Here is a tiny trained network, its code and every weight. The questions are about switching its units off for an input and a target symbol, where a switched-off unit gives its printed mean instead of its output.

import numpy as np


def w(rows, s, z=0):
    codes = np.array(rows[::2]) - 128.0
    scale = np.full(codes.shape[1], s)
    scale[-1] = z or s
    return codes * scale


def f(y):
    return y / 2 * (1 + np.tanh(0.7978845608 * (y + 0.044715 * y**3)))


def softmax(a):
    e = np.exp(a - a.max(-1, keepdims=True))
    return e / e.sum(-1, keepdims=True)


def log_softmax(a):
    a = a - a.max(-1, keepdims=True)
    return a - np.log(np.exp(a).sum(-1, keepdims=True))


def net(x, mask):
    ids = ['ΓΔΠΣΩαβεηλτ'.index(c) for c in x.split()]
    T = len(ids)
    res = E[ids] + P[:T]
    r = res
    for j in range(3):
        rows = slice(3 * j, 3 * j + 3)
        q, k, v = (r @ M[0][rows].T for M in (Q, K, V))
        z = softmax(np.where(np.tri(T) > 0, q @ k.T / 3**0.5, -1e9)) @ v
        o = O[0][rows]
        res = res + np.where(mask[j], z, o[:, -1]) @ o[:, :-1]
    y = f(res @ A[0][:, :-1].T + A[0][:, -1])
    res = res + np.where(mask[3:7], y, B[0][:, -1]) @ B[0][:, :-1]
    return log_softmax(res[-1] @ U[:, :-1].T + U[:, -1])


Q, K, V, O, A, B = {}, {}, {}, {}, {}, {}
E = w([
[163,208,158],'Γ',
[105,116,110],'Δ',
[198,168,127],'Π',
[122,244,120],'Σ',
[94,132,110],'Ω',
[105,177,123],'α',
[63,99,96],'β',
[192,189,193],'ε',
[62,7,77],'η',
[88,169,143],'λ',
[199,147,66],'τ',
],0.014)
P = w([
[85,27,168],'0',
[119,241,72],'1',
[72,192,32],'2',
[121,243,41],'3',
[118,250,30],'4',
[91,215,1],'5',
],0.0087)
Q[0] = w([
[121,16,253],'head 0',
[2,117,222],'head 0',
[19,233,223],'head 0',
[114,116,16],'head 1',
[170,15,153],'head 1',
[253,8,249],'head 1',
[159,147,87],'head 2',
[189,159,1],'head 2',
[139,187,225],'head 2',
],0.0084)
K[0] = w([
[137,116,10],'head 0',
[62,129,164],'head 0',
[130,160,103],'head 0',
[163,84,170],'head 1',
[158,205,88],'head 1',
[96,144,76],'head 1',
[97,154,96],'head 2',
[187,111,57],'head 2',
[119,141,151],'head 2',
],0.014)
V[0] = w([
[114,181,6],'head 0',
[109,254,36],'head 0',
[243,103,189],'head 0',
[189,33,121],'head 1',
[55,119,170],'head 1',
[83,21,170],'head 1',
[234,80,25],'head 2',
[121,144,139],'head 2',
[28,166,191],'head 2',
],0.011)
O[0] = w([
[179,26,179,182],'head 0',
[148,95,163,240],'head 0',
[43,115,73,116],'head 0',
[2,52,181,172],'head 1',
[174,117,88,136],'head 1',
[79,5,58,182],'head 1',
[76,130,238,254],'head 2',
[108,21,164,127],'head 2',
[155,124,54,46],'head 2',
],0.0089,0.0076)
A[0] = w([
[90,86,172,252],'neuron 0',
[182,120,1,125],'neuron 1',
[188,7,155,194],'neuron 2',
[191,202,187,240],'neuron 3',
],0.0084,0.0028)
B[0] = w([
[94,195,163,254],'neuron 0',
[255,108,150,169],'neuron 1',
[95,146,69,239],'neuron 2',
[106,176,133,226],'neuron 3',
],0.011,0.0081)
U = w([
[115,77,255,104],'Γ',
[159,54,133,108],'Δ',
[74,173,158,193],'Π',
[83,88,83,2],'Σ',
[185,138,114,100],'Ω',
[133,200,56,104],'α',
[106,180,17,125],'β',
[175,93,140,152],'ε',
[154,48,149,117],'η',
[189,155,158,138],'λ',
[176,32,189,111],'τ',
],0.0089,0.0081)

Each question gives the input, a string of symbols that net reads in full, and the target symbol t.
The units are the heads (3 rows each of Q, K, V and O) and the neurons (one row each of A and B). Each row of codes is followed by its name. A weight is (code - 128) times the scale printed after its matrix; where a second scale follows, it is the last column's (O, A, B and U).
mask holds one flag per unit, heads first, then neurons. A switched-off unit (its flag False) gives its mean, the last column of its rows in O or B, instead of its output. The means were averaged over made-up inputs and are rounded, as every weight is.
A unit's drop is (log p(t) with every unit on - log p(t) with that unit switched off) / (log p(t) with every unit on - log p(t) with every unit switched off).
The circuit of an input: a set's keep is (log p(t) with only the set's units on - log p(t) with every unit switched off) / (log p(t) with every unit on - log p(t) with every unit switched off). Starting from all 7 units, units are removed one at a time, each time the one whose removal leaves the highest keep (on an exact tie, the one counted first), for as long as the keep stays at least 0.8.
circuit, biggest first: the units of the circuit, biggest drop first
most important unit: the unit with the biggest drop
k most important neurons: the k neurons with the biggest drops, biggest first
which heads matter: for each layer, one digit per head in row order, 1 if its drop is at least 0.15 and else 0, layers parted by /
drop when u is switched off: that unit's drop, to one decimal
input η ε Σ, target β: most important unit : head 2
input Σ ε Π Σ τ Π, target λ: which heads matter : 010
input ε λ α, target β: which heads matter : 101
input Σ τ α τ, target λ: which heads matter : 110
input Γ η η α, target α: circuit, biggest first : head 2; head 1
input Σ τ α Σ, target λ: which heads matter : 110
input Σ τ Σ τ Δ Γ, target λ: which heads matter : 110
input Σ Γ α, target λ: circuit, biggest first : head 1; neuron 1; head 2
input ε τ α Σ η Π, target β: which heads matter : 100
input Σ Σ Σ Σ Σ α, target λ: 2 most important neurons : neuron 1; neuron 3
input τ Δ τ τ η, target Γ: which heads matter : 011
input τ τ τ, target Γ: which heads matter : 011
input η Σ η Σ, target β: 2 most important neurons : neuron 2; neuron 0
input η β ε η Σ, target Σ: which heads matter : 010
input ε τ Δ, target β: most important unit : head 0
input η Σ η, target β: which heads matter : 011
input τ τ Ω, target Γ: circuit, biggest first : head 1; head 0
input τ β Δ τ Ω, target Γ: which heads matter : 110
input τ β Π, target Γ: circuit, biggest first : head 1; neuron 2
input ε τ ε α Γ, target β: circuit, biggest first : head 0
input ε τ Π α λ, target β: which heads matter : 101
input ε τ τ β Γ α, target β: which heads matter : 100
input η ε τ τ Π τ, target Σ: 2 most important neurons : neuron 2; neuron 3
input Σ β λ τ η Γ, target λ: 2 most important neurons : neuron 2; neuron 0
input ε τ Π β, target β: drop when head 0 is switched off : 1.6
input η τ α, target Σ: drop when head 1 is switched off : 1.2
